Below are the code and all the weights of a small trained network. Each question names an input and a target symbol and asks about switching units off, where a switched-off unit gives its printed mean instead of its output.

import numpy as np


def w(rows, s, z=0):
    codes = np.array(rows[::2]) - 128.0
    scale = np.full(codes.shape[1], s)
    scale[-1] = z or s
    return codes * scale


def norm(h):
    return h / np.sqrt((h * h).mean(-1, keepdims=True) + 1e-5)


def softmax(a):
    e = np.exp(a - a.max(-1, keepdims=True))
    return e / e.sum(-1, keepdims=True)


def log_softmax(a):
    a = a - a.max(-1, keepdims=True)
    return a - np.log(np.exp(a).sum(-1, keepdims=True))


def net(x, mask):
    ids = ['αελτφψ'.index(c) for c in x.split()]
    T = len(ids)
    res = E[ids] + P[:T]
    u = 0
    for l in range(3):
        r = norm(res)
        for j in range(2):
            rows = slice(4 * j, 4 * j + 4)
            q, k, v = (r @ M[l][rows].T for M in (Q, K, V))
            z = softmax(np.where(np.tri(T) > 0, q @ k.T / 4**0.5, -1e9)) @ v
            o = O[l][rows]
            res = res + np.where(mask[u + j], z, o[:, -1]) @ o[:, :-1]
        u += 2
    return log_softmax(norm(res)[-1] @ U[:, :-1].T + U[:, -1])


Q, K, V, O = {}, {}, {}, {}
E = w([
[9,230,128,86],'α',
[190,160,116,131],'ε',
[122,183,177,164],'λ',
[161,109,232,161],'τ',
[251,94,103,132],'φ',
[132,93,129,74],'ψ',
],0.015)
P = w([
[196,203,234,166],'0',
[254,177,130,90],'1',
[223,193,255,110],'2',
[105,131,145,206],'3',
[170,112,77,113],'4',
[150,143,220,104],'5',
[62,96,113,192],'6',
[134,66,56,106],'7',
[122,128,192,112],'8',
[32,72,95,185],'9',
[123,32,46,98],'10',
[77,116,188,111],'11',
[28,52,121,203],'12',
],0.0085)
Q[0] = w([
[123,111,34,139],'0.h0',
[111,25,111,169],'0.h0',
[88,77,119,180],'0.h0',
[121,120,201,19],'0.h0',
[130,103,43,2],'0.h1',
[114,174,138,116],'0.h1',
[30,180,138,156],'0.h1',
[77,156,179,153],'0.h1',
],0.014)
K[0] = w([
[119,251,143,101],'0.h0',
[173,156,168,87],'0.h0',
[173,146,165,102],'0.h0',
[96,88,157,124],'0.h0',
[136,88,106,136],'0.h1',
[84,152,149,107],'0.h1',
[62,170,84,77],'0.h1',
[20,160,152,125],'0.h1',
],0.017)
V[0] = w([
[158,168,96,135],'0.h0',
[77,255,89,127],'0.h0',
[86,173,29,62],'0.h0',
[131,77,164,126],'0.h0',
[227,115,161,181],'0.h1',
[129,83,116,246],'0.h1',
[158,84,123,107],'0.h1',
[97,86,64,195],'0.h1',
],0.0098)
O[0] = w([
[42,55,66,151,174],'0.h0',
[84,93,33,182,125],'0.h0',
[132,16,159,37,1],'0.h0',
[253,188,189,172,123],'0.h0',
[116,44,227,150,251],'0.h1',
[183,189,199,186,97],'0.h1',
[235,56,107,105,100],'0.h1',
[209,170,178,158,14],'0.h1',
],0.005,0.0059)
Q[1] = w([
[106,81,163,184],'1.h0',
[186,50,119,117],'1.h0',
[161,162,36,158],'1.h0',
[128,199,184,91],'1.h0',
[134,170,254,59],'1.h1',
[29,94,224,174],'1.h1',
[139,120,154,37],'1.h1',
[210,128,84,73],'1.h1',
],0.0079)
K[1] = w([
[119,91,150,100],'1.h0',
[165,66,93,144],'1.h0',
[165,165,98,81],'1.h0',
[125,150,116,190],'1.h0',
[134,150,64,87],'1.h1',
[30,84,91,78],'1.h1',
[44,135,251,43],'1.h1',
[170,158,142,124],'1.h1',
],0.011)
V[1] = w([
[119,130,147,146],'1.h0',
[193,53,222,164],'1.h0',
[123,98,32,189],'1.h0',
[74,159,85,192],'1.h0',
[166,254,12,65],'1.h1',
[168,163,171,120],'1.h1',
[42,101,139,146],'1.h1',
[46,98,61,225],'1.h1',
],0.0062)
O[1] = w([
[94,146,170,126,161],'1.h0',
[2,122,120,114,246],'1.h0',
[173,190,149,111,111],'1.h0',
[168,81,80,122,154],'1.h0',
[111,116,161,124,3],'1.h1',
[149,96,119,94,132],'1.h1',
[150,113,198,95,160],'1.h1',
[69,144,164,144,230],'1.h1',
],0.0074,0.003)
Q[2] = w([
[196,172,208,30],'2.h0',
[146,102,153,147],'2.h0',
[189,129,170,64],'2.h0',
[113,127,102,254],'2.h0',
[143,146,61,107],'2.h1',
[84,126,247,132],'2.h1',
[149,108,133,2],'2.h1',
[84,83,154,223],'2.h1',
],0.014)
K[2] = w([
[248,81,144,112],'2.h0',
[108,107,109,121],'2.h0',
[172,77,142,135],'2.h0',
[39,176,47,86],'2.h0',
[144,100,127,136],'2.h1',
[80,190,184,105],'2.h1',
[191,127,235,134],'2.h1',
[85,155,86,159],'2.h1',
],0.017)
V[2] = w([
[94,193,177,76],'2.h0',
[151,41,100,212],'2.h0',
[240,123,154,142],'2.h0',
[188,2,182,143],'2.h0',
[196,166,161,196],'2.h1',
[42,215,100,199],'2.h1',
[6,242,82,49],'2.h1',
[140,163,170,132],'2.h1',
],0.0092)
O[2] = w([
[169,160,149,99,161],'2.h0',
[79,113,124,125,118],'2.h0',
[77,208,91,160,45],'2.h0',
[8,162,137,129,55],'2.h0',
[109,82,174,96,129],'2.h1',
[124,189,74,119,255],'2.h1',
[83,177,112,47,202],'2.h1',
[101,47,96,98,133],'2.h1',
],0.011,0.0076)
U = w([
[180,158,150,68,151],'α',
[67,88,66,156,102],'ε',
[132,190,179,185,122],'λ',
[102,92,255,124,94],'τ',
[138,106,138,182,193],'φ',
[101,56,174,40,3],'ψ',
],0.018,0.0035)

Each question gives the input, a string of symbols that net reads in full, and the target symbol t.
The units are the heads (4 rows each of Q, K, V and O). Each row of codes is followed by its name. A weight is (code - 128) times the scale printed after its matrix; where a second scale follows, it is the last column's (O and U).
mask holds one flag per head, layer by layer. A switched-off head (its flag False) gives its mean, the last column of its rows in O, instead of its output. The means were averaged over made-up inputs and are rounded, as every weight is.
A unit's drop is (log p(t) with every unit on - log p(t) with that unit switched off) / (log p(t) with every unit on - log p(t) with every unit switched off).
The circuit of an input: a set's keep is (log p(t) with only the set's units on - log p(t) with every unit switched off) / (log p(t) with every unit on - log p(t) with every unit switched off). Starting from all 6 units, units are removed one at a time, each time the one whose removal leaves the highest keep (on an exact tie, the one counted first), for as long as the keep stays at least 0.8.
circuit, biggest first: the units of the circuit, biggest drop first
most important unit: the unit with the biggest drop
heads that matter: for each layer, one digit per head in row order, 1 if its drop is at least 0.15 and else 0, layers parted by /
input τ λ α λ, target α: most important unit => 2.h0
input ε α τ α α τ ε ε ε λ τ ε, target λ: circuit, biggest first => [0.h0, 2.h0]
input ε ψ ε λ τ, target λ: heads that matter => 10 / 01 / 10
input λ ψ ε ε φ α, target ε: circuit, biggest first => [2.h0, 0.h0, 0.h1]
input ε ε ε ψ ε ε ε ε, target φ: heads that matter => 00 / 00 / 01
input ε τ λ ψ ε ε ψ φ ε, target τ: circuit, biggest first => [0.h0, 2.h1]
input α ε ε ε τ ε ε ε ε ε λ λ φ, target α: circuit, biggest first => [2.h1, 0.h1]
input ψ ψ λ, target τ: heads that matter => 00 / 00 / 01
input ψ ε τ ε λ τ ε ε ε, target ψ: heads that matter => 11 / 00 / 10
input ψ τ α λ ε ε φ λ, target φ: circuit, biggest first => [0.h1, 2.h1, 1.h0]
input ψ ε ε, target τ: circuit, biggest first => [2.h1, 0.h1]
input α ε ε φ ε ε ε α, target φ: heads that matter => 01 / 00 / 11
input ε ε ψ, target τ: heads that matter => 10 / 00 / 11
input ε ε ε ψ ε ε ε φ ε ε ε φ, target ε: heads that matter => 00 / 00 / 10
input ε τ ε ε φ α τ α, target φ: most important unit => 0.h1
input ε λ ε ε, target ε: circuit, biggest first => [1.h0, 2.h0]
input ψ ε τ ε, target ε: heads that matter => 00 / 00 / 01
input ε ψ λ, target τ: heads that matter => 10 / 00 / 01
input ε φ λ, target ε: heads that matter => 10 / 00 / 10
input λ λ ψ ε ε α, target ψ: most important unit => 0.h0
